Here is a tiny trained network, its code and every weight. The questions are about switching its units off for an input and a class, where a switched-off unit gives its printed mean instead of its output.

import numpy as np


def w(rows, s, z=0):
    codes = np.array(rows[::2]) - 128.0
    scale = np.full(codes.shape[1], s)
    scale[-1] = z or s
    return codes * scale


def f(y):
    return y / 2 * (1 + np.tanh(0.7978845608 * (y + 0.044715 * y**3)))


def log_softmax(a):
    a = a - a.max(-1, keepdims=True)
    return a - np.log(np.exp(a).sum(-1, keepdims=True))


def net(x, mask):
    res = np.array(x, float).reshape(1, 8) / 4 @ E
    y = f(res @ A[0][:, :-1].T + A[0][:, -1])
    res = res + np.where(mask, y, B[0][:, -1]) @ B[0][:, :-1]
    return log_softmax(res[-1] @ U[:, :-1].T + U[:, -1])


A, B = {}, {}
E = w([
[83,218,195,77],'x0',
[144,55,135,173],'x1',
[170,102,171,68],'x2',
[97,155,202,99],'x3',
[108,135,184,255],'x4',
[107,241,47,155],'x5',
[188,170,114,85],'x6',
[228,171,85,53],'x7',
],0.008)
A[0] = w([
[142,63,88,122,130],'N0',
[219,185,55,196,205],'N1',
[98,185,237,120,139],'N2',
[192,84,165,70,182],'N3',
[112,81,50,121,90],'N4',
[74,98,133,207,254],'N5',
[109,213,55,144,108],'N6',
[135,232,141,70,211],'N7',
[104,153,120,183,82],'N8',
[42,246,189,108,78],'N9',
[104,86,154,155,211],'N10',
[194,151,96,157,199],'N11',
],0.011,0.006)
B[0] = w([
[103,65,164,128,167],'N0',
[219,154,55,193,237],'N1',
[31,137,134,154,199],'N2',
[167,33,103,83,212],'N3',
[54,101,196,200,154],'N4',
[153,117,2,241,230],'N5',
[88,58,157,149,201],'N6',
[124,121,119,175,249],'N7',
[194,154,56,26,146],'N8',
[25,180,140,98,207],'N9',
[132,96,101,208,191],'N10',
[146,79,95,161,194],'N11',
],0.0071,0.011)
U = w([
[54,165,175,131,3],'0',
[83,159,192,81,91],'1',
[109,98,148,208,241],'2',
[168,31,158,83,132],'3',
[251,149,100,150,100],'4',
],0.011,0.0057)

Each question gives the input, the list of numbers given to net, and the class t.
The units are the neurons (one row each of A and B). Each row of codes is followed by its name. A weight is (code - 128) times the scale printed after its matrix; where a second scale follows, it is the last column's (A, B and U).
mask holds one flag per neuron, in row order. A switched-off neuron (its flag False) gives its mean, the last column of its row in B, instead of its output. The means were averaged over made-up inputs and are rounded, as every weight is.
A unit's drop is (log p(t) with every unit on - log p(t) with that unit switched off) / (log p(t) with every unit on - log p(t) with every unit switched off).
The circuit of an input: a set's keep is (log p(t) with only the set's units on - log p(t) with every unit switched off) / (log p(t) with every unit on - log p(t) with every unit switched off). Starting from all 12 units, units are removed one at a time, each time the one whose removal leaves the highest keep (on an exact tie, the one counted first), for as long as the keep stays at least 0.8.
units of the circuit, in order: the units of the circuit, biggest drop first
top k neurons: the k neurons with the biggest drops, biggest first
drop when u is switched off: that unit's drop, to one decimal
input [-4,-5,-1,1,2,1,-2,0], class 4: units of the circuit, in order -> (N2; N9; N4)
input [-7,-6,0,-5,-7,-6,4,7], class 3: units of the circuit, in order -> (N3)
input [3,-7,6,-6,-3,8,-6,-8], class 0: units of the circuit, in order -> (N9; N1)
input [-4,8,1,-5,7,8,-8,-1], class 4: units of the circuit, in order -> (N8; N1)
input [7,-5,-5,-3,-4,-3,-6,1], class 1: units of the circuit, in order -> (N5; N1)
input [8,-2,-6,4,-8,-8,1,8], class 1: units of the circuit, in order -> (N9; N5)
input [-6,-1,0,5,5,-4,4,6], class 3: top 3 neurons -> (N5; N3; N7)
input [1,6,4,3,-1,-5,7,-7], class 3: top 2 neurons -> (N3; N7)
input [-4,1,8,-1,3,-3,2,-3], class 3: top 2 neurons -> (N3; N1)
input [5,-1,8,3,5,8,3,8], class 2: units of the circuit, in order -> (N7; N6)
input [7,-8,-8,-6,3,-3,-1,4], class 1: units of the circuit, in order -> (N5; N9)
input [7,1,8,4,4,0,-7,1], class 0: units of the circuit, in order -> (N9; N2)
input [-2,-3,3,-4,2,-4,2,-2], class 3: units of the circuit, in order -> (N1; N7; N2)
input [5,-6,-6,0,4,4,-6,1], class 0: units of the circuit, in order -> (N9)
input [4,3,2,2,-5,0,-8,-2], class 0: top 2 neurons -> (N1; N11)
input [4,-7,-2,1,-2,-7,6,-7], class 1: top 2 neurons -> (N5; N1)
input [-1,3,7,-4,1,-4,7,3], class 3: top 2 neurons -> (N3; N5)
input [-3,-3,6,-7,1,-1,-1,3], class 3: top 3 neurons -> (N5; N0; N3)
input [8,-5,-4,-7,-2,-4,2,-7], class 0: drop when N9 is switched off -> 0.2
input [3,-5,6,3,-5,4,-4,-4], class 0: drop when N3 is switched off -> 0.1
input [4,-6,-2,-3,-5,-1,4,-7], class 0: drop when N9 is switched off -> 0.1
input [-5,-5,-1,-2,4,2,-1,4], class 4: units of the circuit, in order -> (N1)
